(in the rows, 128 means zero)
Each row is followed by its class.
[167 148 130 133 140 138 155 135 100 153 134 136 150 174 136 155 113 118
 146 177 162 150  76 100 122 153 155 135 131 155 160 112 118 154 163 127
 180 112 108 154 168 126 113]
<98>
[ 90 102 119 119 180 168 133 142 100 110  87  90 151 112 135  82 107 120
 153 199  87  89 102 180 140 205 106  91 177 143 201  60 168 158 129  82
 161 148 141  80 147 102  59]
<138>
[123 112 152 133 173 134 113 162 121 137 108 115 132 124 112 144 108 107
 181 152 116 106 123 106 159 133 130  97 110 150  94 101 119 127 136 174
 119  95 104 125 108 108 134]
<168>
[ 76 100 123 157 127 106 182 153  99 157 148  82 134  96 113  97 111  82
 161 167 161 112  81 114 119 118 132 125 159 123 146 155 126 195 150 123
 142 186 131  94 156 121 131]
<98>
[158 109 147 124 109 132 162 141 151 125 119 154 127  93 152 194 120  91
 144 159 152 110 130  96 114 179  73 118 211 145 128 141  87 165 146 135
 143 122 109 138 120  95 150]
<168>
[137  71 149 113  87 108 140  64 148 160  84 145 130  94 153 103 103 170
  39 131 148 169 158 104 150 180 140 124 161 138 152 125 114 130 111 132
 126 139 132  84 117 130  97]
<95>
[132 134 152 135 135 112 118 115 148 126 143 143 124  93 143 182  99 113
 168 115 161 123 124 128 158 178 111 100 135 110 103 146 136 117 155 149
 164  88 119 130 190 161 114]
<168>
[154 105 143 133 137 139 113 114 134 129  81 126 130  89 140 197 125  87
 174 159 121 106 132 119 102  90  98 101 131 176 103  86 134 120 145 160
 121 113  53 113 143 153 111]
<92>
[149 107  87 119  89 112 130 135 165 127  77 103  98 138 120 170 102 128
 180 152 114 102  97 152 160 132 120 119 153 132 143 121 104 127 134 135
 149 108 154 105  66 140 118]
<98>
[124 161  94 140 102 196 169 107  95 147 179 120 149 129 151 156 138 140
 121 108 128 172 152 127  59 103 102 136 104  87 115 149  90 159 120 128
 132 108 134 108 136 170 145]
<37>
[159  98 112 129 132 149 102  97 130 147 116 126 129 119 134 161 140  99
 181 173 159 132 142 129 124 172 129 105 142  92 108 139 164 117 126 138
 123  56  96 113 211 147 118]
<98>
[132 138 109 121 103 207 233 143 140  79 144  88 143  84  95 105 152 120
 117 102 127  99  93 176  58  84  69 121 151 125 171 113 125 184 126 115
 110 186 149 101 125 140  94]
<138>
[139 110 134 120 193 151  95 158 130 114 101 105 115 148 128 156 105 116
 152 142 119 144 163 101 170  82  94 101 120 106 114 162 114 120 124 124
 100  80  95 108 144 146 117]
<138>
[178 164 128 116  98  96 146 127 143 122 128  92 129 162 146 164 138 101
 129 178 155 123 109 139 122 116  61 143  92 158 154 127 118 144  88 152
 125 137 108 158 144 165 103]
<95>
[143 134 132 107 169 103 114 123 111 112 117 124 145 124 149 140 116  99
 184 105 121 132 111 102 124 105  95 132 122 147 101 122 140 120 114 151
 113  72 102 118 187 161  98]
<95>
[ 89  90  92 124 194 126 149 163 126  82 126  53 126  77 129 113  64 128
 184 149 130  83 162 158 146 184 126 141 148 148 134  86  97 101 154  83
 152  92 143 129  59 149  88]
<153>
[126 111 130 118 144 136  87 126 131 157  80 115 110  84 147 179 113  99
 121 168 134 160 139 114 173 144  82 122 119 135 105 165 132 106 103 168
 136 133 128 136 111 141 138]
<162>
[131 149  66 136 124 136 150 118 119 109  82 109 144  54 152 103 116 128
 131 146 133 117 112 130 119 137  90 127 138 131 136  94 106  99 177 158
 153 108 126 169  48 186 118]
<98>
[123 163 146 143 198 148 101 135  93 148  96 109  93 126 150 179 118  96
 197 119  88  98 112  81 146 162 123 130 144 104 151  52 115 161 166 108
 109 113 149 157 120 123 120]
<37>
[151 109 121 150 115 119 128 117 134 143 115 112 124 121  98 119 115  80
 157 144 122  94  99 121 151  77 128 129 134 138 103 109 130 131 165 167
 150 100  77 110 161 148 127]
<168>
[ 82 116 111 119 137 170 143 170  86 130 160  97  94 140 150 147 141 115
 146 187 158 132 124  91 117 180 142 110  95 150  90 137 136 120 108 106
 168  89 140 141 141 169 120]
<98>
[138 112 166 138 132 116 115 100 130 130 129 127 124 108 128 171 117  85
 164 137 147 116 143 147 118 123  97 134 126 159  81 133 127 111 124 155
 128  87  94 126 144 129 127]
<168>
[150 108  96 134 136 164  82  96 130 101 119 134 151  93 112 157 131  90
 179 143 128 139 166 109 136 200  95 145 143 125 105 164 147  98 170 138
  76 105 124 119 209 139  91]
<37>
[109  74 145 119 128 190 168 120 138  93 150 105 114 133  79  68 103  56
 166 116 148  65 132 192 124  65 122 136 161 159 135 127 161 127 138 121
 134  64 143  97  89 111  61]
<138>
[134 148 134 140 129 128 113 134 138 131 123 119 122 101 147 127 113  82
 175 145 117  90 160 129 116  73  74 109 138 134  95 140 110 101 135 167
 145 114  81  95 177 145 167]
<92>
[122 131 123 122  91 204 178 120  93 117 167 120  96 110 128 123 117 133
 164 112 130 111 107 156 104 119 128 104  85 184 106 111 139 121 158 156
 159 135 184 115 125 132  91]
<98>
[147 125 122 109 153 108  86 124 123 136 127 107 129 120 144 132 106  91
 166 153 144 131 159 103 154 107 137 132 116 144 107 143 134 113 108 147
 113 107 101 114 133 141 134]
<153>
[143 128 166 131 117 136  74 147 141 149 169 103 129 123 112 124 133  50
 232  99 113  66 116 179 111 137 154 108 146 129 127 114 129 183 149 129
 146 168 173 120  94  81 141]
<168>
[ 73 122 178 146 112 139 118 135  73 136 114 139 140  97 121 122 110  81
 217 153 143 141 132 125  84 150 183  98 115 148 111 149  93 120  93 149
 168 140 133 110 143 135  71]
<162>
[140  84 126 125 129 117 123 107 102 130 168  88  85  86 165 138  95 117
 175 109 131 110 129 151  91 140 116 100 167 115 152 100 143 189 167  98
 102 144 133  96  94  95  53]
<95>
[174 150 100 120 102 171 166 112 121  88  97 129  78 138 128 157 118 184
  44  80  80 137 126 133 172 108  45 159  99 122 160 164  73 145 118 107
 110 165 166  92 130 147 158]
<153>
[145 132 119 132 128 123 126 121 121 132 144 118 131 140 137 212  84 127
 202 119 118 135 129 140 147 148 113 133 114 116 105 154 131 116 143 145
 130  90 127 118 178 132 111]
<37>
[108 129 149 124 171 139 102 128 116 113 118 117 186 114 111 192 111 103
 208 132 120 143 134 138 122 144  73 107 122 167 114 154 105 152 100 166
 117  95 114 131 132 155 115]
<138>
[124 103 135 122 119 182 143 148 142 141 122 127 150 134 117 196 149 144
 181 116  78 137 144 127  82 116 105 129 146 106 137 155 132 190  88 101
 114 118 149 126  71 107 133]
<162>
[134 104 145 129 140 228 155 158 151 111 134  78 101 128 113 196 148 115
 158 129 111 125 116 125  92 140  85 124 113 172 117 122 149 136 137 123
 103 128 136 130  91 129  93]
<162>
[176 112 163 134 124 132 174 175 179 138 136 129 148 104  93 229  85  93
 220 127 158 110 128 164  73 105 155 108 164  85 140 105 140 176 185  92
 190 132 102 144 131  97 108]
<168>
[143 101 133 137 118 114 101  84 161 140  95 101 126  67 167 199 110 104
 226 155 119 102 147 134 125 157  81  65 158 126 130 130 145 126 152 154
  89 151 113 107 139 143  95]
<92>
[177 121 139 126 117 161 116 130 145 110 126 211 119 143 164 121 141 137
 153 134 113 155 158 118  98 153 126 125 158 152 135 187  76 132 127 121
 113 182 178 111 162  64  66]
<95>
[123 118 127 120 127 137 103 118 106 120 142  97 124 108 164 116 114 103
 155 132 129 111 153 132 145 135 104 122  98 129 116 169 150 141  78 152
 103 111 112 100 112 151 138]
<153>
[155 162 121 121 151 207 143 178 140  81 110  95 164 144  82 122  99  74
 203 127 126 128  97 138 108 111  85 112 132 169 172 138  44 166 160 166
 129 152 155 129  54 134  97]
<138>
[160 124 139  90  94 124 135 105 130 114 117 135 117 116 122 191 118 103
 174 119 137 115 153  96 161 133  84 133 142 147 117 144 152 108 125 138
 117  78 132 151 156 127 132]
<162>
[112 113 137 124 146  70  89 124 136 123 121  90 101  76 150 185 102 112
 169 129 121 117 156 135 150  93  95 129 124 164  82 153 120 103 100 142
  98 140 123 109  98 150 119]
<153>
[158 136 159 125 133 139 134 113 153 132 134 131  93 138 145 189 113 114
 150 113 162 154 151 124 124 127 113 158 125 123 121 161 149 109 136 105
 130 118 116 130 160 116 136]
<162>
[134 142 118 137 130 201 170 153 154 133 160  95 180 151  93 132 116 130
 134 178 146 133 108 153 139 217 118 126 107 155 157 125 122 129 146 177
 127 141 163 133 135 112  93]
<37>
[115 116 140 104 191 151 129 142 150 151  80 138 124 106 131 141 121  85
 153 205 175 100 160 140 143  87 137  91 111 111 139  43 171 135  94 142
 124  79  84 114 106 128 115]
<92>
[140 135 138 127  97 157  98 115 134 103 107 157  88  84  86 169 107 127
 144 127 147 136 126 121 173 125  99 106  82 149 109 157 159 112 154 194
 116 117 138 124 154 155  76]
<98>
[132 144 127 126 134 144  95 156 127 140 144  96 128 145  93 146  88 102
 191 183 131 110 134 110 140 167 151 110 158 154 160 104  50 154 132 144
 180  88 147 143  80 149  86]
<153>
[139 161 148 131 146 205 197 177 175 113 121 126  89 125 115 157 105 169
 183 179  94  96 120 131 118 144 105  89 134 130 128  76 118 104 129 149
 175 111 158 127 178 120  54]
<168>
[119  73  91 141 151 143 120 109 140 119 118 159  96 153  73  77  96 208
  67 105  55 120 127 133 201 127 121 187 149 121 178 118 128 180 166  78
 136 105 166 105 113 108  60]
<95>
[184 110  91  97 112 120 128  88 169 110 144 133  88 141 115 186 108 149
 161 147 123 166 150 128 104 143  75 195 148 123 142 174 178 145 111  88
 104 120 142 137 165 108  64]
<95>
[159 125 117 129 148  90 145 124 141  74 138 155 117 123 180 186 112 124
 210  82 163 138 138 173 106 116 103 131 112 122 155 151  88 173 156  75
  80 193 155  98 141 118  60]
<95>
[142 112 144 128 130 137 107  84 119 136 151 147 102 116 144 141 132 106
 179 139 124 119 167 107 124 135  84 124 125 148 107 142 162 144 121 149
  92 110 124 118 206 114  95]
<95>
[168 135 117 130 182 192 169 148 142 138 151  98 146 120 167 139 100 132
 130 131 108  72 117 167 144 114  53 131 141 140 170  73  60 208 144 160
 171 108 108 128 115 138 154]
<92>
[111 111 118 134 138 123 117 134 150 104 115 126 155 112 140 135 126 106
 148 147 128 131 131 154 140 117  84 111 133 169 112 180 168 100 142 141
 107 156 114 109 113 123 113]
<138>
[139 127 125 134 134 163 127 155 131 167 106  82 144 138 165 170 103  63
 145 172 127 151 136 154  60 124  97 119 184  88 141 125 119 144 133 102
 152 128  95  55 108  99 165]
<37>
[147 118 172 130 122 152 119 134 150 104 110 111 124  89 131 178 125  93
 187 152 141 112 167 119 116 136  88 122 126 160 119 132 152 110 130 144
 104 116  90 143 141 134  83]
<162>
[129 111 133 105 156 116  83 145 126 133 144  62 145 102 140 138 131  68
 172 143 147 109 124 125 136 143 130 112 124 140  97 137 158 127  83 152
 108 103 104 105 146 165 131]
<153>
[162 125 152 111 159 132 182 115 105 138 112 111 116 140 130  98 115 135
 155 106 141 134 111  77 134 173 141 102 124  97 137 120 119 117 120 156
  59 119 156 135 162  79 118]
<95>
[102 127 130 140 172 120 126 118 137 120  90 120 144 147 145 162 128  81
 173 201 141 117 124 143 147 101  69 123 130 158 144 127 158 138 100 126
 122  96  82 121 141 162  94]
<138>
[ 89 142 117 143 133 185 140 126 117 114  70 124 130 115 117 110 131 106
 179 160 104 131 150  92 119 133  90 129 109 156 125 116 107 114 117 150
 121 121 114  92 131 153 142]
<162>
[167  95  25 106 141 158  77  76 133 110 169 101  99 134 113 100 154  81
 209 131 140 135  97 193  64 148 151 184 156 140 140  91  66 190 110 105
 112 117 173  85 117 154  27]
<95>
[148 127 133 131 107 128 114 121 161  89 140 112  83 100 133 176 108  92
 193 135 155 106 144 112 125 148 118 138 129 176  91 160 130  86 126 158
 115 101 105 129 133 163  86]
<153>
[199  94 100 143 138 154 142 191 167 134 144  76 184 145 111 202 122 101
 157 147 127 117  94 173 124 103 127  98 132 136 139 105 157 156 223 132
  97 175  79  84 148  85 110]
<37>
[161 106 148 134 107 146 113  97 117 114 115  91 104 106 165 189 121  79
 214 173 153 123 155 150 107 148  81 112  95 153 109 152 158 112 106 164
  88 124  72 111 160 129  90]
<162>
[127 106 129 118 131  57 108 111 126 145 122  80 109 132 132 201 123 102
 150 141 126 100 105 115 156  93 113 121 145 143 114 109 188 129 114 119
  92  75  80 118 101 149 132]
<153>
[105 115  78 156 151 158 137 116 104 202 108  91 107 178  70 179 116 117
 126 165 108 150 134 129 147  97 110 107 136  67 123  96  68 148 152 127
 106  77 139  67 112 112 189]
<37>
[159 115 126 141  87  87 105 129 149  95 135 127 103 124  96 211 140  99
 171 176 163 107 159 134 122 133  98 119 138 128 102 135 105 123 138 110
 117  95  65 117 193 153  97]
<168>
[ 99  96 173 111 153 174 114 155 160 124  85 127 163 108 134 148 126  45
 189 129 128 101 115 117 143 124 111  88 180 189 146 127 109 173 123 139
 139 140 168 116  53 143  94]
<138>
[131 121 145 115 162  65  76 136 124 131 152  90 146 119 121 195 157  89
 144 149 167 127 125  99 123 194 154 144 150 164 120 106 146 146 120  71
 110 143  92 124 198 148 144]
<153>
[ 98 179 146 129 167 164 152 167 123 127  76 147 152 115 166 165 118 104
 149  96 136 112 109 131 143 155 124  84 101 122 145  63 114 119 158 152
 117 119 169 150   4 125 155]
<37>
[ 87  91 142 149 163  99 155 135  93 139 146 122 182 109 119 181 120  63
 230 131 150  96  97 179 101 139 118  86 172 118 123 111  70 201 139 106
 148 114 134  82 166 124 122]
<168>
[118 101 133 122 132 128  96  92 119 119 129 110 106  65 137 124 107  61
 167 136 177 132 143 128 145 131  90 145 127 150  91 185 161 106 135 157
 115 116 138 116 166 159 101]
<98>
[ 93 110 164 139 162 134  89 136 115 136  81  71  85 145 167 166 131  57
 202 227 132  86 118 132 119 214 125  71 141 157 142  87 139  91 116  89
 129 130 130 124 110 133  81]
<92>
[127 131 122 132 164 158 103 139 158 114 110 123 133  88 142 212 115  98
 179 149 128 156 146 125 131 107  47 102 113 159  94 182 160 114 148 162
 112 144 110 142 116 152 117]
<138>
[114 120 146 132 117 129 104  87 117 119 129 123 109 126 147 148 127  80
 145 185 191 128 176 119 138 171 107  93 103 150 127 146 134  89 141 109
 113 128 115 117 173 161 102]
<92>
[120 102  97 155 117 159 214 174 148 118 144 119 145 123 126  86 138 140
 199 159  94  47  93 155  74 114 156 112 151 145 138  61 106 162 126 155
 158  89 116 149  76 129  49]
<95>
